Below are the code and all the weights of a small trained network. Each question names an input and a class and asks about switching units off, where a switched-off unit gives its printed mean instead of its output.

import numpy as np


def w(rows, s, z=0):
    codes = np.array(rows[::2]) - 128.0
    scale = np.full(codes.shape[1], s)
    scale[-1] = z or s
    return codes * scale


def norm(h):
    return h / np.sqrt((h * h).mean(-1, keepdims=True) + 1e-5)


def f(y):
    return np.maximum(y, 0)


def log_softmax(a):
    a = a - a.max(-1, keepdims=True)
    return a - np.log(np.exp(a).sum(-1, keepdims=True))


def net(x, mask):
    res = np.array(x, float).reshape(1, 7) / 4 @ E
    u = 0
    for l in range(4):
        y = f(norm(res) @ A[l][:, :-1].T + A[l][:, -1])
        res = res + np.where(mask[u : u + 3], y, B[l][:, -1]) @ B[l][:, :-1]
        u += 3
    return log_softmax(norm(res)[-1] @ U[:, :-1].T + U[:, -1])


A, B = {}, {}
E = w([
[118,90,134,29,143,99,122],'x0',
[179,191,88,26,219,100,67],'x1',
[64,84,253,114,178,108,183],'x2',
[56,193,102,140,136,183,33],'x3',
[127,75,57,122,87,70,77],'x4',
[141,100,199,30,49,93,65],'x5',
[20,141,90,80,110,180,244],'x6',
],0.0054)
A[0] = w([
[87,130,106,92,142,205,172,184],'L0N1',
[1,149,181,174,113,146,190,253],'L0N2',
[139,64,211,102,75,29,166,166],'L0N3',
],0.009,0.0025)
B[0] = w([
[41,130,179,141,198,175,120,197],'L0N1',
[153,168,128,51,152,221,147,247],'L0N2',
[147,2,251,118,23,253,123,253],'L0N3',
],0.0085,0.0066)
A[1] = w([
[156,88,67,3,185,91,116,124],'L1N1',
[213,102,97,108,139,112,198,113],'L1N2',
[116,154,110,140,190,223,170,253],'L1N3',
],0.0078,0.0016)
B[1] = w([
[177,164,190,12,83,58,142,179],'L1N1',
[151,125,154,1,112,56,172,159],'L1N2',
[151,242,137,147,120,138,91,254],'L1N3',
],0.0079,0.0068)
A[2] = w([
[254,144,186,129,172,142,36,250],'L2N1',
[161,29,72,56,221,90,95,121],'L2N2',
[108,119,126,11,95,113,36,96],'L2N3',
],0.0061,0.0021)
B[2] = w([
[54,21,68,76,69,209,205,253],'L2N1',
[108,185,120,106,121,148,160,156],'L2N2',
[2,233,173,246,120,143,150,203],'L2N3',
],0.0093,0.0067)
A[3] = w([
[122,116,2,134,41,149,139,142],'L3N1',
[144,138,135,145,190,98,171,4],'L3N2',
[141,146,31,118,110,190,108,221],'L3N3',
],0.009,0.0024)
B[3] = w([
[163,109,108,105,57,89,204,231],'L3N1',
[127,157,246,98,152,112,195,131],'L3N2',
[190,131,106,153,168,95,15,254],'L3N3',
],0.014,0.0056)
U = w([
[113,100,176,103,53,217,138,192],'0',
[106,88,160,71,164,122,174,94],'1',
[200,136,54,163,44,62,90,127],'2',
[124,208,81,147,132,69,100,96],'3',
[93,103,112,214,201,70,134,2],'4',
[219,116,153,54,87,44,144,76],'5',
[143,226,106,117,185,255,119,180],'6',
],0.0095,0.0043)

Each question gives the input, the list of numbers given to net, and the class t.
The units are the neurons (one row each of A and B). Each row of codes is followed by its name. A weight is (code - 128) times the scale printed after its matrix; where a second scale follows, it is the last column's (A, B and U).
mask holds one flag per neuron, layer by layer. A switched-off neuron (its flag False) gives its mean, the last column of its row in B, instead of its output. The means were averaged over made-up inputs and are rounded, as every weight is.
A unit's drop is (log p(t) with every unit on - log p(t) with that unit switched off) / (log p(t) with every unit on - log p(t) with every unit switched off).
The circuit of an input: a set's keep is (log p(t) with only the set's units on - log p(t) with every unit switched off) / (log p(t) with every unit on - log p(t) with every unit switched off). Starting from all 12 units, units are removed one at a time, each time the one whose removal leaves the highest keep (on an exact tie, the one counted first), for as long as the keep stays at least 0.8.
units of the circuit, in order: the units of the circuit, biggest drop first
k most important neurons: the k neurons with the biggest drops, biggest first
input [-2,-2,3,1,8,-5,-6], class 2: units of the circuit, in order : [L0N3]
input [1,0,-6,-3,5,3,4], class 5: units of the circuit, in order : [L0N3, L1N1]
input [0,-1,-2,6,4,0,1], class 3: 2 most important neurons : [L0N3, L2N1]
input [5,-5,-5,3,-3,0,-8], class 2: units of the circuit, in order : [L0N3, L0N2]
input [6,-2,2,4,0,0,-1], class 6: units of the circuit, in order : [L0N2, L3N1]
input [4,-3,0,-4,-4,2,8], class 6: units of the circuit, in order : [L0N2, L2N1]
input [-1,0,-4,6,-3,6,-7], class 2: 2 most important neurons : [L0N3, L3N3]
input [3,8,2,-1,8,-4,7], class 3: units of the circuit, in order : [L0N3, L2N1]
input [4,8,-7,8,3,-3,3], class 3: 2 most important neurons : [L0N3, L0N2]
input [5,-5,-5,-6,-7,-8,-4], class 5: units of the circuit, in order : [L1N2, L0N3, L2N3]
input [-2,2,-7,7,-2,-8,1], class 2: units of the circuit, in order : [L3N3, L3N1]
input [5,8,2,-5,1,3,-6], class 0: units of the circuit, in order : [L2N3, L2N1]
input [-2,8,-8,-6,7,-7,5], class 3: 3 most important neurons : [L0N3, L2N1, L1N2]
input [-2,8,-3,1,2,-7,-1], class 3: units of the circuit, in order : [L0N3]
input [0,6,-1,-3,-5,-2,-7], class 5: 2 most important neurons : [L0N3, L0N2]
input [3,7,-1,-8,1,6,-4], class 0: 2 most important neurons : [L0N3, L2N3]
input [-7,-7,-1,-4,3,-8,3], class 6: 2 most important neurons : [L0N2, L2N1]
input [-2,-2,-6,-1,3,-3,5], class 2: 3 most important neurons : [L2N3, L3N3, L3N1]
input [-7,6,3,-5,6,-7,3], class 3: 3 most important neurons : [L0N3, L1N3, L0N2]
input [-1,1,-6,2,4,2,2], class 2: 2 most important neurons : [L0N1, L3N1]
